Here is a tiny trained network, its code and every weight. The questions are about switching its units off for an input and a class, where a switched-off unit gives its printed mean instead of its output.

import numpy as np


def w(rows, s, z=0):
    codes = np.array(rows[::2]) - 128.0
    scale = np.full(codes.shape[1], s)
    scale[-1] = z or s
    return codes * scale


def f(y):
    return np.maximum(y, 0)


def log_softmax(a):
    a = a - a.max(-1, keepdims=True)
    return a - np.log(np.exp(a).sum(-1, keepdims=True))


def net(x, mask):
    res = np.array(x, float).reshape(1, 6) / 4 @ E
    y = f(res @ A[0][:, :-1].T + A[0][:, -1])
    res = res + np.where(mask, y, B[0][:, -1]) @ B[0][:, :-1]
    return log_softmax(res[-1] @ U[:, :-1].T + U[:, -1])


A, B = {}, {}
E = w([
[253,71,191],'x0',
[125,128,129],'x1',
[233,211,109],'x2',
[133,151,202],'x3',
[130,128,128],'x4',
[128,129,127],'x5',
],0.0059)
A[0] = w([
[152,81,133,29],'neuron 1',
[156,165,123,29],'neuron 2',
[115,136,132,130],'neuron 3',
[152,194,130,56],'neuron 4',
[116,153,125,72],'neuron 5',
[137,137,133,243],'neuron 6',
[191,59,8,118],'neuron 7',
[96,160,117,21],'neuron 8',
[152,168,103,67],'neuron 9',
[113,94,136,59],'neuron 10',
[143,108,80,227],'neuron 11',
[141,107,86,237],'neuron 12',
[143,106,67,60],'neuron 13',
[181,201,104,55],'neuron 14',
[128,114,52,160],'neuron 15',
[111,135,121,137],'neuron 16',
[80,90,160,34],'neuron 17',
[122,215,200,91],'neuron 18',
[97,185,121,32],'neuron 19',
[138,168,138,82],'neuron 20',
[168,215,95,21],'neuron 21',
[128,141,219,147],'neuron 22',
[79,219,110,102],'neuron 23',
[104,94,136,55],'neuron 24',
[136,161,186,121],'neuron 25',
[115,145,120,78],'neuron 26',
[103,160,127,56],'neuron 27',
[183,161,63,39],'neuron 28',
[117,165,186,248],'neuron 29',
[116,103,135,75],'neuron 30',
[115,73,105,72],'neuron 31',
[193,75,164,4],'neuron 32',
[92,131,206,86],'neuron 33',
[83,150,136,130],'neuron 34',
[144,201,151,43],'neuron 35',
[90,147,110,10],'neuron 36',
],0.013,0.004)
B[0] = w([
[170,112,175,152],'neuron 1',
[132,95,138,151],'neuron 2',
[137,133,128,148],'neuron 3',
[101,98,129,181],'neuron 4',
[147,131,152,139],'neuron 5',
[133,153,37,244],'neuron 6',
[101,167,251,239],'neuron 7',
[170,112,170,150],'neuron 8',
[111,103,140,167],'neuron 9',
[113,98,130,144],'neuron 10',
[119,165,108,235],'neuron 11',
[127,163,85,239],'neuron 12',
[116,134,205,149],'neuron 13',
[99,92,83,222],'neuron 14',
[109,160,180,212],'neuron 15',
[143,135,129,162],'neuron 16',
[81,80,120,171],'neuron 17',
[109,162,206,205],'neuron 18',
[177,125,174,166],'neuron 19',
[112,121,133,155],'neuron 20',
[89,76,136,207],'neuron 21',
[106,162,178,216],'neuron 22',
[207,124,179,246],'neuron 23',
[106,98,134,151],'neuron 24',
[119,150,154,186],'neuron 25',
[147,124,145,139],'neuron 26',
[159,123,156,149],'neuron 27',
[107,106,138,197],'neuron 28',
[109,185,92,253],'neuron 29',
[115,105,130,140],'neuron 30',
[109,102,186,164],'neuron 31',
[233,101,177,217],'neuron 32',
[86,134,180,171],'neuron 33',
[167,141,132,193],'neuron 34',
[98,121,143,175],'neuron 35',
[147,108,183,152],'neuron 36',
],0.032,0.0041)
U = w([
[254,122,138,109],'0',
[65,39,122,148],'1',
[138,228,107,219],'2',
[137,231,104,207],'3',
[140,224,106,200],'4',
[111,249,138,2],'5',
[194,187,20,73],'6',
[158,100,6,68],'7',
],0.0088,0.0087)

Each question gives the input, the list of numbers given to net, and the class t.
The units are the neurons (one row each of A and B). Each row of codes is followed by its name. A weight is (code - 128) times the scale printed after its matrix; where a second scale follows, it is the last column's (A, B and U).
mask holds one flag per neuron, in row order. A switched-off neuron (its flag False) gives its mean, the last column of its row in B, instead of its output. The means were averaged over made-up inputs and are rounded, as every weight is.
A unit's drop is (log p(t) with every unit on - log p(t) with that unit switched off) / (log p(t) with every unit on - log p(t) with every unit switched off).
The circuit of an input: a set's keep is (log p(t) with only the set's units on - log p(t) with every unit switched off) / (log p(t) with every unit on - log p(t) with every unit switched off). Starting from the 12 units with the biggest drops (on a tie, the unit counted first), units are removed one at a time, each time the one whose removal leaves the highest keep (on an exact tie, the one counted first), for as long as the keep stays at least 0.8.
circuit, biggest first: the units of the circuit, biggest drop first
k most important neurons: the k neurons with the biggest drops, biggest first
drop of u: that unit's drop, to one decimal
input [-3,0,-8,-7,-4,-1], class 1: circuit, biggest first : neuron 17
input [-6,6,4,-8,-1,-5], class 5: 4 most important neurons : neuron 7; neuron 15; neuron 32; neuron 13
input [-4,6,1,-8,5,-7], class 5: 3 most important neurons : neuron 7; neuron 15; neuron 13
input [7,-7,4,-8,0,7], class 5: 3 most important neurons : neuron 7; neuron 23; neuron 11
input [7,-2,-5,-6,6,-2], class 0: 3 most important neurons : neuron 32; neuron 29; neuron 1
input [-8,-4,8,-4,2,8], class 0: 2 most important neurons : neuron 23; neuron 19
input [1,2,-8,-7,-7,-5], class 1: 3 most important neurons : neuron 17; neuron 31; neuron 29
input [1,-8,-8,-8,-4,3], class 1: 2 most important neurons : neuron 17; neuron 31
input [-2,-6,7,-7,-4,-1], class 1: 4 most important neurons : neuron 21; neuron 14; neuron 28; neuron 29
input [-8,-2,8,-2,0,-2], class 0: 2 most important neurons : neuron 23; neuron 19
input [-5,-2,8,-2,-2,4], class 1: 2 most important neurons : neuron 21; neuron 14
input [-8,4,-8,4,1,0], class 0: 2 most important neurons : neuron 23; neuron 34
input [-3,-4,8,-5,6,-5], class 1: drop of neuron 21 : 0.2
input [-1,-5,4,-7,1,-3], class 5: circuit, biggest first : neuron 7
input [7,-6,-8,1,4,4], class 1: drop of neuron 17 : 1.0
input [-7,5,-3,-6,6,5], class 0: drop of neuron 23 : 0.4
